Below are the code and all the weights of a small trained network. Each question names an input and a class and asks about switching units off, where a switched-off unit gives its printed mean instead of its output.

import numpy as np


def w(rows, s, z=0):
    codes = np.array(rows[::2]) - 128.0
    scale = np.full(codes.shape[1], s)
    scale[-1] = z or s
    return codes * scale


def f(y):
    return np.maximum(y, 0)


def log_softmax(a):
    a = a - a.max(-1, keepdims=True)
    return a - np.log(np.exp(a).sum(-1, keepdims=True))


def net(x, mask):
    res = np.array(x, float).reshape(1, 2) / 4 @ E
    y = f(res @ A[0][:, :-1].T + A[0][:, -1])
    res = res + np.where(mask, y, B[0][:, -1]) @ B[0][:, :-1]
    return log_softmax(res[-1] @ U[:, :-1].T + U[:, -1])


A, B = {}, {}
E = w([
[110,127,79,247],'x0',
[184,93,171,169],'x1',
],0.014)
A[0] = w([
[184,98,168,230,245],'n1',
[215,122,198,87,254],'n2',
[151,141,105,32,155],'n3',
[88,114,142,41,139],'n4',
[114,122,116,192,176],'n5',
[132,133,86,249,209],'n6',
[96,118,80,168,127],'n7',
],0.021,0.0049)
B[0] = w([
[3,150,178,121,227],'n1',
[101,23,172,84,229],'n2',
[239,200,164,57,210],'n3',
[189,184,61,42,206],'n4',
[124,202,137,164,193],'n5',
[75,253,58,171,252],'n6',
[115,140,134,225,183],'n7',
],0.027,0.023)
U = w([
[70,146,153,84,96],'0',
[157,121,107,99,4],'1',
[235,158,88,2,227],'2',
[128,240,90,206,166],'3',
[130,50,161,49,86],'4',
],0.013,0.0039)

Each question gives the input, the list of numbers given to net, and the class t.
The units are the neurons (one row each of A and B). Each row of codes is followed by its name. A weight is (code - 128) times the scale printed after its matrix; where a second scale follows, it is the last column's (A, B and U).
mask holds one flag per neuron, in row order. A switched-off neuron (its flag False) gives its mean, the last column of its row in B, instead of its output. The means were averaged over made-up inputs and are rounded, as every weight is.
A unit's drop is (log p(t) with every unit on - log p(t) with that unit switched off) / (log p(t) with every unit on - log p(t) with every unit switched off).
most important unit: the unit with the biggest drop
k most important neurons: the k neurons with the biggest drops, biggest first
drop of u: that unit's drop, to one decimal
input [-8,5], class 2: most important unit => n3
input [0,-2], class 2: 3 most important neurons => n6; n1; n2
input [0,1], class 0: 2 most important neurons => n6; n3
input [-2,6], class 4: 2 most important neurons => n6; n2
input [-8,8], class 4: 2 most important neurons => n2; n6
input [-1,1], class 4: 3 most important neurons => n6; n4; n3
input [1,-6], class 2: 3 most important neurons => n6; n1; n5
input [-3,2], class 2: drop of n1 => 0.4
input [0,0], class 0: drop of n6 => 1.5
input [-6,-1], class 2: drop of n7 => 0.0
input [-4,5], class 4: drop of n2 => 0.1
